[128 = 0]

[114,112,133,139,125,119,126,132,138,119,130,132,138,127,127,127,100,143,121,125,126,135,128,131,121,136,105,126,107,138,129,132,124,132,140,144,140,128,128,130,133,117,136,121,149,118,127,138,124,119,114,127,125,139,137,134] : zj
[135,118,142,139,110,148,135,124,127,129,139,140,147,115,138,126,117,120,130,130,117,148,139,140,129,138,121,151,114,134,144,143,153,136,141,120,121,145,147,137,155,117,144,122,121,142,125,126,123,127,121,137,138,148,139,129] : zl
[111,112,142,145,132,122,122,123,128,126,132,141,130,138,131,140,90,150,125,129,121,118,141,141,129,136,83,125,118,157,153,129,132,121,135,169,129,120,132,125,123,120,130,112,119,117,139,139,127,129,90,151,130,135,133,133] : zl
[122,119,136,127,118,134,121,135,119,129,126,132,135,126,130,119,112,130,123,124,122,134,129,138,127,134,114,143,120,123,137,136,145,119,132,133,139,132,139,130,143,115,147,125,114,131,122,116,136,122,120,129,125,143,140,133] : zj
[146,124,154,139,125,155,119,129,124,147,125,150,130,118,130,119,115,133,128,151,119,140,150,151,131,154,88,166,115,177,134,124,152,137,178,157,97,125,157,136,103,122,149,129,113,135,112,111,130,137,74,148,152,160,151,101] : cm
[118,119,145,129,141,131,124,123,132,140,124,148,118,134,135,143,114,152,123,145,122,121,155,134,121,147,118,135,118,170,135,112,126,119,141,165,98,122,142,128,97,125,131,124,128,108,126,130,134,141,90,142,143,144,119,126] : zq
[109,101,143,123,119,141,104,130,126,130,134,154,140,139,116,126,95,151,104,142,134,161,119,115,81,129,125,127,116,159,120,133,106,128,142,159,142,123,138,94,94,133,122,128,102,99,119,136,126,113,114,147,120,160,122,153] : zq
[108,125,130,139,125,128,134,118,133,121,135,136,141,143,132,144,80,138,139,115,111,131,141,134,153,140,101,120,124,145,140,130,138,119,127,171,147,131,140,129,141,103,128,111,118,129,137,133,125,129,97,151,130,125,142,116] : mg
[135,134,125,123,149,130,140,128,118,136,125,130,130,116,124,117,140,115,131,134,121,122,129,122,115,123,130,126,135,131,140,118,142,125,137,128,119,132,120,122,124,140,122,133,131,132,123,121,120,126,133,134,139,135,124,111] : zj
[116,122,132,147,130,135,130,130,126,111,133,138,122,147,127,141,125,133,133,148,117,128,136,146,127,133,151,142,131,151,132,138,117,143,128,139,114,143,134,126,152,119,116,118,138,119,124,149,140,134,111,141,143,129,118,147] : zl
[145,124,139,133,134,142,128,133,127,122,135,136,132,122,134,114,136,126,141,125,125,142,136,149,161,133,117,146,129,131,139,144,143,153,128,105,118,126,147,140,161,110,122,134,124,133,140,136,125,129,112,135,128,129,129,139] : cm
[132,126,134,125,126,129,131,136,140,127,117,132,126,115,126,117,130,131,127,124,131,136,125,130,122,127,127,135,126,131,128,128,135,139,135,114,134,129,118,135,131,127,137,130,124,132,124,121,125,118,137,126,128,142,134,127] : mg
[121,117,133,128,129,123,122,127,124,136,125,135,129,125,138,126,114,136,122,125,129,127,137,127,126,135,125,130,131,134,127,124,125,126,129,140,126,127,129,133,119,131,129,115,123,113,136,127,125,119,118,132,123,131,126,134] : mg
[122,124,137,137,126,148,126,111,127,127,139,149,142,141,138,140,110,135,120,151,106,126,140,127,146,137,132,135,135,161,135,128,128,121,143,162,129,126,148,121,116,122,118,111,123,119,121,132,130,133,93,159,144,128,132,128] : zl
[131,123,114,96,138,86,113,150,128,180,101,114,90,97,108,110,146,135,112,94,142,134,115,102,117,105,124,118,109,101,136,112,134,138,146,108,134,129,111,115,89,151,145,156,113,122,141,105,116,109,149,104,123,162,102,125] : cm
[148,134,126,116,133,131,114,122,130,128,122,133,121,132,125,129,130,129,124,139,140,129,116,111,124,110,125,111,132,130,118,120,109,136,129,123,123,122,122,115,96,137,124,136,124,120,128,133,118,120,132,121,119,116,125,131] : zl
[161,132,151,154,143,143,151,132,134,84,133,124,128,114,137,132,156,106,159,137,114,129,141,160,142,151,141,141,129,128,112,141,142,145,125,73,93,136,126,197,200,118,128,129,159,152,107,136,137,161,147,117,139,111,158,114] : zl
[116,128,120,142,137,127,124,107,125,131,133,135,121,143,134,136,114,142,138,136,123,114,142,141,149,141,130,131,135,143,133,121,129,120,120,164,119,123,142,112,107,115,119,124,125,119,145,131,128,130,96,149,135,110,126,137] : zq
[146,135,133,112,109,151,133,130,126,141,133,136,147,105,127,118,113,115,117,143,132,112,139,114,119,126,83,138,113,158,144,111,146,133,162,143,128,132,137,143,86,143,147,121,124,138,107,108,112,123,122,140,135,152,151,88] : zj
[110,123,123,131,132,111,121,120,128,144,125,133,130,134,126,121,104,145,120,113,125,124,131,123,132,120,122,120,122,130,138,125,124,123,127,155,155,128,128,109,110,125,130,124,120,122,146,126,114,114,122,127,129,129,113,133] : zj
[130,127,118,119,124,114,131,133,114,159,120,124,121,111,130,113,138,123,123,108,111,124,131,140,132,134,127,154,121,113,151,117,144,129,132,124,127,127,131,125,131,124,136,123,120,137,156,112,130,128,136,136,142,146,126,118] : zl
[185,137,145,142,128,158,129,126,136,118,115,139,124,118,134,147,158,121,148,165,132,139,132,127,143,143,119,144,140,153,109,139,125,154,140,92,67,120,135,160,124,130,135,149,152,136,107,126,115,139,125,127,131,100,148,115] : zj
[117,124,102,129,127,132,115,119,128,147,114,134,119,139,119,135,117,147,114,147,122,116,121,109,119,123,135,130,130,155,119,118,107,123,140,165,121,116,129,110,90,140,113,128,119,109,123,132,134,128,111,143,129,129,114,139] : zl
[117,121,138,141,128,133,121,114,131,135,133,143,116,125,130,136,105,141,126,138,145,123,143,133,134,139,119,133,131,150,131,128,127,123,131,168,128,121,143,112,120,120,127,117,122,118,133,136,125,127,98,148,136,126,123,132] : zl
[128,123,138,143,138,126,132,127,129,108,130,131,128,136,129,141,113,133,135,133,124,129,134,136,133,137,122,128,121,140,126,134,126,131,134,133,122,125,129,139,134,117,130,125,135,123,126,134,131,128,119,114,135,128,134,138] : mg
[107,96,148,141,121,121,115,136,131,125,122,138,121,140,134,139,120,149,128,132,125,137,125,127,112,143,130,131,122,129,120,142,117,118,123,141,129,121,130,119,127,118,122,121,111,109,123,140,141,136,119,129,122,137,129,163] : zl
[118,130,110,109,140,140,110,99,97,187,108,146,97,144,115,134,131,139,105,170,130,133,131,79,92,89,162,138,147,174,150,99,96,135,131,171,132,111,131,63,39,163,64,126,130,96,132,138,111,105,108,175,146,132,68,137] : cm
[182,154,139,128,119,169,136,127,126,108,122,132,127,119,126,138,201,91,147,166,125,142,117,134,124,127,154,150,153,128,104,131,128,150,130,65,79,119,137,174,154,153,120,144,157,145,92,125,133,147,163,135,126,114,141,117] : mg
[120,121,141,131,120,160,117,115,122,127,134,153,132,125,129,137,113,133,112,153,116,135,137,125,122,128,123,145,142,160,131,130,127,125,138,167,123,112,159,106,103,133,113,117,123,110,120,131,132,121,98,165,138,139,120,134] : zl
[111,113,129,113,126,121,121,120,122,152,126,130,132,134,106,115,96,137,120,114,130,131,131,124,120,116,113,131,110,126,151,118,150,121,136,162,156,130,132,101,113,127,128,119,108,121,145,128,130,114,113,132,134,149,115,124] : zq
[144,120,141,118,96,167,112,122,115,166,130,140,127,110,129,112,143,122,115,155,120,137,124,127,111,121,124,163,140,141,145,122,138,134,146,135,111,112,149,92,99,143,122,127,110,116,119,106,136,116,121,167,149,158,115,122] : zj
[127,121,142,139,123,151,120,122,124,134,131,141,133,121,137,123,112,135,125,137,120,131,134,143,119,139,120,142,133,152,141,136,135,130,139,149,122,128,147,122,118,121,136,121,119,126,128,125,135,133,107,151,135,147,128,128] : cm
[144,127,135,117,115,175,126,126,119,152,127,147,133,112,124,117,148,111,119,151,116,138,130,111,111,123,127,167,134,145,137,136,143,142,153,141,113,114,148,115,120,143,123,126,126,130,116,117,134,130,130,164,146,156,124,117] : zq
[123,122,142,120,123,141,121,132,115,148,119,137,128,117,129,113,134,126,122,143,129,134,107,125,117,119,133,144,132,132,140,128,134,133,131,128,129,120,137,107,121,138,119,132,120,124,126,124,126,119,134,136,129,153,117,129] : zl
[128,122,124,78,143,125,124,108,124,160,115,150,108,135,121,138,123,142,113,141,125,119,139,111,114,122,143,127,131,161,145,118,112,134,137,154,110,116,138,105,78,140,108,131,125,106,136,144,120,115,105,146,141,131,106,133] : zq

[121,129,146,119,115,118,103,152,119,127,98,126,147,137,114,122,134,147,110,114,122,122,130,129,136,125,134,121,135,123,123,136,150,127,131,118,139,100,97,125,140,140,135,134,93,128,126,155,130,144,115,116,136,138,129,153] : (67)
[114,128,141,132,115,122,112,184,128,128,110,137,138,117,121,121,132,126,112,121,125,126,143,136,134,150,117,125,122,122,126,130,140,135,134,143,134,117,74,130,127,132,130,126,112,126,126,132,140,139,117,124,135,106,129,154] : (84)
[112,126,130,134,120,132,110,170,144,104,103,139,127,113,136,112,133,130,108,115,120,130,146,139,130,175,139,133,105,98,126,132,139,133,139,102,129,122,86,129,136,128,132,122,112,127,126,136,140,137,121,124,134,132,129,143] : (65)
[107,127,132,156,129,127,120,169,136,116,118,138,126,100,123,113,123,121,130,124,117,131,119,134,123,164,142,134,130,117,128,126,129,135,137,104,131,127,85,131,130,132,126,124,142,126,131,134,129,129,120,123,123,137,128,138] : (65)
[105,132,137,149,124,123,116,162,133,100,116,141,124,102,118,113,132,130,128,126,120,133,111,132,127,162,145,136,131,109,129,129,131,132,136,98,130,123,84,123,133,133,128,121,130,123,125,136,130,126,115,124,121,146,128,138] : (69)
